Each row is followed by one of two labels, saying whether the row has a hidden trait. Each part has a new trait and two new labels.
[ 3  1 -2  0  0  1 -1  1 -1 -1  2  0  0 -2 -1  1 -1  0  2  0  1 -1  0 -1
  0  1  0 -1 -1 -1 -1  0 -1 -1  0  2  0 -1 -1 -1 -1 -1  1  1  1  0  0 -1
  1 -1  1  0 -1  0 -1  1  0  0  1  0]  A
[ 11  -8   0   2   0  12  -7   8  -5   3   5  -9 -32  -6  24  36  12   1
   6  17  -4   0  -4  12   5 -10   0   1  -7   2  11  -2   3 -12   1  17
   2   3  10   6  -7   2   1  -4 -20   6   0  -5   7  -7 -12   7   9  -8
 -13  17   0  21  13   0]  A
[ 20  -1  -1   2  -6 -18 -10  -6 -16  -6  -2  -3  11  -4   5  -2  -7   0
  15  -8   0 -10   4  -4   4   8  -4  -4  -4  -4  -2  -7  -1   8   2   3
   0 -12  -3  -6   8   4  -2  -3  17  14  -8  -1  -1   1 -11  -1   7   1
  14   1   4  15  10  -6]  A
[  6   2  -7  -4   4 -47   3   5   6  -5  10   3  17  -4  -3  20  -4   0
   1   1   0   2   0  -2  -9  -6  -3   2   3  -6   8  -3  10   0   1  -4
  -1  -2  -2  21   4  -6  -6  10  -7  -2   1  -9   1   9  17   6  11   2
  -3   2  -4   1  -4   5]  R
[ 12   3  -1  -3   0 -42  -4   6  -3  -2  11   3   3  -6 -20  21  -4  -2
  -1 -21  -2  -7   4   2   0  -5   2  -2   2   1   9  -6  11   3   2 -11
  -2 -26   2   1  -2   1  -4  17  15  -5  -3   9   0 -19   2  -2   7   4
   6   0  -1  -2   3   5]  A
[ 19   0  -5   0  -2 -27  -8   3  -5  -2   6   1   3  -6 -13  11  -5  -1
   6 -22   0 -12   5  -1   6   0   0  -5   1   0   3  -4   7   5   4  -5
  -2 -21   1  -3   2   3  -4  12  16   2  -4   5   0 -16  -9  -2  11   3
  11  -2   2   4   6   0]  A
[ 20  -3 -12   7   0  16  -6   6   3  -6   3   5  -7 -12 -20  -1   4   2
  -2 -18   0  -7   3   1  -3  -3   0 -10   3   5   7  -1  13  11   8  -7
  -2 -18   0 -11  -6  -4 -19   2  18  -9   2  18   5 -18 -22   0  24   2
  -1  -6   9   3   2   4]  A
[ 10  -5 -29   3  11  -6  -6  -2  23   0 -12  -3  10  -3 -20 -24  -1   7
  12  11   7  -2   1 -14   5   2  -7  -4   5  -8 -16  18  -1   3   9  22
   2  53  -5  25  17 -12  -4 -14 -22  16   0 -38  -1  36 -12  12  35  -6
   1 -15  12  17  -9 -14]  A
[  4  -5  14   5 -10  36  -3 -20 -22 -12 -18  -3  20   0  33 -16  -6   2
  14  14  -2   1  -1  -1 -13  10  -9   0  -7  -5   1 -14  -3  17  -4  -7
   2  -2  -6 -12  11   0 -11 -28  16  20  -6   9  -4  32 -10   1   3   2
   7   3   5  26   8  -9]  R
[ 12  -2 -18  13   0  63   3   7  14 -10   0   7 -11 -12 -17 -20  14   4
 -10   3   2   4  -3   1 -15   1  -2 -12   5   6   4   3   9  12   8  -9
  -2  -5  -4 -17 -16 -14 -27 -12  10 -21  12  24  11  -6 -24   5  25   0
 -21  -6  12  -7  -5   8]  R
[ 12   4 -11  -5   5 -63   0   7   3  -4  12   2  18  -5  -8  21  -7   0
   5  -3   1  -2   2  -5  -5  -2  -3   1   3  -8   4  -2   9  -3   2   1
  -1  -1  -3  21   6  -5  -3  15  -8   0  -1 -15   2   7  16   5  13   1
   0   1  -4   0  -2   3]  R
[ 13  -3  -1   0   0 -25  -9   1  -2  -1   1   1  -2  -6 -11  10  -2   0
   4 -20  -1 -10   5   0   6  -5   0  -3   1   2   6  -3   9   7   4  -5
  -1 -15   3  -1   3   3  -5   6  14   4  -5   4  -3 -14 -12  -2  14   2
  11  -4   3  10   5  -1]  A
[  3  -1   0  -1   0 -17   2  -3  -1  -8   0   1  17  -3  10   8  -3   1
   4   8  -1   3  -1   0 -12  -1  -5   2   0  -6   7  -7   7   5  -1  -5
   0   2  -2  12   6  -5  -9  -4  -1   4   0  -3  -1  20   9   5  11   2
  -2   2  -1  10  -1   0]  R
[  7   3   2  -4  -1 -40   4   8  -5  -8  15   3   9  -6  12  36  -1  -2
  -3   5  -3   3  -2   5 -14  -5  -2   2  -1  -5  17 -12  11  -2  -2 -10
  -1 -21   0  11  -3  -5  -8  12  -3  -8   2   6   5   3  17   4   5   2
  -9  12  -6   0   2   9]  R
[ 17  -5   0  -1   0 -36 -12   3  -8   3   2  -5 -10  -5   1  25  -1   0
   9 -13  -2 -11   4   3  12  -6   0  -2  -2   1   6  -3   6  -2   3   6
   0  -9   6   3   3   6   2   5   4  12  -7  -5  -1 -13 -12   1  10  -2
  10   3   2  16  10  -4]  A
[  3   3   1  -6   2 -50   2   3   1  -3   8   3  15  -3  -1  24  -6  -1
  -1  -4  -1   0   1   0  -6  -5  -1   4   2  -4   9  -6  10   0  -1  -7
  -1  -9   0  15   4  -1  -4  13  -1  -1  -1  -4  -2   4  17   3   6   3
   1   3  -5   0  -2   4]  R

Part 2:
[ -1  -1  -1  -3  -6  -6   7 -14   2  26  11  -4   2   1   1   3   4  -1
 -22   0]  U
[-1 -1  1 -1 -3 -4  3 -4  0 10  1 -1 -3 -1  0  1  1  3 -8  0]  U
[  0 -11   3   0   2  -7   7  -9   1  23   4  -5  -6  -4   1   4   2   3
 -24   0]  X
[ -1  -6   3   1   0 -12  10   0   2  22  -6   0 -10  -4   2   2   2  19
 -34   0]  X
[  3  22  -2 -12  39  14  63 -53   8  63  12 -27 -11 -10 -16  18  24  -8
 -56  -1]  X
[-1  8  3  1 -2 -8  7 -3  1  2  6 -3 -5 -6 -1  4  3  1  2  2]  X
[ -1  -6   4   0  -8 -12   3  -7   1  18  -1  -1  -9  -4   2   5   1   8
 -22   1]  X
[-1  1  1 -1 -4 -6  3 -6  1 13  3 -1 -1 -1  0  2  1  3 -9  0]  U
[-1  0  1  0 -5 -6 -1  1  0  4  2  1 -1 -1  1  0  0  2 -1  0]  U
[-1 -8 -1 -1 -5 -6 -2 -4  0 15 12 -1  6  2  3 -1  1 -1 -9 -1]  U
[  0  -4   3  -1   1  -8  13 -13   1  23   4  -6  -7  -5  -1   6   4   3
 -21   0]  X
[  0  -7   3   0   3  -6   7  -6   0  18   6  -5  -5  -5   0   3   3   1
 -14   0]  X
[  0  -9   3   0   1  -7   7  -8   1  17   5  -5  -6  -5   1   4   4   3
 -24   0]  X
[ -1   4   1  -2  -1  -3   8  -9   1  14   1  -2  -4  -1  -2   3   3   3
 -11   1]  U
[ -1   5   1  -2  -5  -6   7 -10   1  15   6  -2  -1   0  -1   2   3   1
 -11   0]  U
[ -1 -16   2   2   5  -9   7   7   1  26  -7   3 -11  -3   2   0   0  24
 -45  -1]  X
[ -2  10  -1  -3  -8  -8   9 -13   2  21  11  -2   3   2  -1   4   4  -1
 -16   0]  U
[ -1  -3  -1  -2  -3  -5   3 -10   1  20  10  -3   4   2   1   1   3  -1
 -14   0]  U
[ -2  13   2   1 -10  -9   0   1   1  -7  -2   4  -5  -1  -1   1  -1   5
  10   2]  X
[ -1 -10   2   0   2  -9   9  -6   1  22   1  -3  -7  -5   2   2   3  12
 -36   0]  X
[-1 28  1 -1  0 -4 13 -7  2 -6  0  0 -5 -3 -6  5  4  0 14  3]  X
[ -1  -3   3  -1   0  -7  10  -9   1  19   3  -4  -7  -4  -1   5   3   3
 -21   0]  X
[  0   2   2  -1   2  -2   9  -8   1  12   2  -4  -4  -2  -1   4   4   1
 -10   0]  X
[ -2  11   0  -2 -11 -10   4  -7   1  12   8   1   1   1   0   2   2   2
  -2   1]  U
[ -1  -2   4   0  -4 -11   7  -8   1  12   3  -4  -7  -5   1   5   3   4
 -19   1]  X
[  0  -4   1  -1   5  -1   9  -9   1  16   4  -6  -3  -3   0   3   3   0
 -16   0]  X
[ -2   5   0  -2 -12 -10   2  -8   1  18   7   1   1   2   1   2   1   2
 -13   1]  U
[-1  0 -1 -1 -6 -6  0 -6  1 13 12 -1  6  1  1  0  3 -1 -5  0]  U
[ -1 -18   2   2   7  -8   9   6   1  28  -6   1 -10  -4   2   0   1  24
 -46  -1]  X
[ -2  10  -1  -4  -8  -9  10 -15   2  23  11  -2   2   2  -1   5   4   0
 -22   0]  U
[-1  9  2  0  1 -6 10 -7  1  9  6 -4 -6 -5 -2  4  4 -3 -4  1]  X
[  0 -12   2   0   3  -8  10  -4   2  24  -2  -3  -8  -4   1   3   4  14
 -38   0]  X
[  0 -30   2   1   3  -8   4  -2   1  34  -2  -3  -7  -3   5   0   1  16
 -52  -2]  X
[ -1 -12   3   0  -3 -11   6  -4   2  23   0  -2  -9  -5   2   3   2  12
 -35   0]  X
[ -1   2  -1  -4  -4  -5  11 -18   2  32  12  -3   3   2  -1   4   5  -2
 -27   0]  U
[  1 -23   2   0   7  -1   6  -7   0  27   6  -6  -2  -3   2   2   2   1
 -32  -2]  X
[  0  -8   1   1   5  -7   8   1   1  16   3  -4  -5  -6   1   0   4   9
 -23   0]  X
[ -1  -2   2   0  -4  -4   3  -3   0  11   0  -1  -4  -1   0   2   1   4
 -11   0]  X
[ -1  -8   1   3   7  -7   8  13   1  15  -3   2  -8  -5   1  -1   2  18
 -23   0]  X
[ -1 -10   3   1  -1  -8   4  -5   0  18   4  -3  -6  -4   1   3   2   4
 -16   0]  X
[  0 -15   3   1   0  -9   5  -3   1  21   2  -3  -5  -4   3   2   2   7
 -32   0]  X
[  0  -2   4   0  -2 -11   7  -6   1  10   5  -3  -6  -5   1   4   3   3
 -16   1]  X
[ 0  1  2 -1  0 -3  6 -6  1 11  2 -3 -4 -2  0  3  3  2 -7  0]  X
[-1  4  1 -1 -7 -7  3 -5  1 10  2  0 -3 -1  0  1  1  5 -8  0]  U
[-1  9  2 -2 -5 -6 10 -7  1  9 -2 -1 -7 -1 -3  4  2  4 -8  1]  X
[ -1  -5   2   2   3  -8   8   3   1  15  -1  -1  -8  -5   1   1   2  15
 -24   0]  X
[ -2   6   0  -2 -10 -10   7  -9   1  15  10   0   3   2   0   2   3   0
  -7   1]  U
[  0  -3   3   1   0  -8   5  -6   1  12   6  -4  -5  -5   1   3   4   2
 -13   1]  X
[  0 -11   3   1  -2  -9   6  -4   1  19   1  -2  -7  -5   2   3   2   8
 -29   0]  X
[  0  -3   1   0  -4  -3   0  -2   0   9  -3   0  -3   0   0   1  -1   4
 -11   0]  X
[ -1  -5   2   1   1 -10   9   3   2  21  -5   0 -10  -4   1   2   1  19
 -32   0]  X
[  0 -21   2  -1   6  -5  10  -8   1  31   2  -5  -7  -4   2   3   4  11
 -44  -1]  X
[  0  -6   1  -1   7  -6  14  -6   2  23   3  -5  -7  -5   0   3   5   8
 -30   0]  X
[  0 -10   1  -2  -3  -4   6 -11   1  26   7  -3   1   1   1   2   3   1
 -29  -1]  U
[ -2  14   0  -3  -9  -9   8 -12   2  20   9  -2   1   2  -1   4   3   0
 -14   1]  U
[ -1   1   4   0  -3  -9   9  -7   1  16   3  -2  -7  -5   0   5   3   4
 -16   1]  X
[ -2   7  -1  -2 -10  -9   3  -9   1  16  11  -1   4   2   1   2   2   0
 -14   0]  U
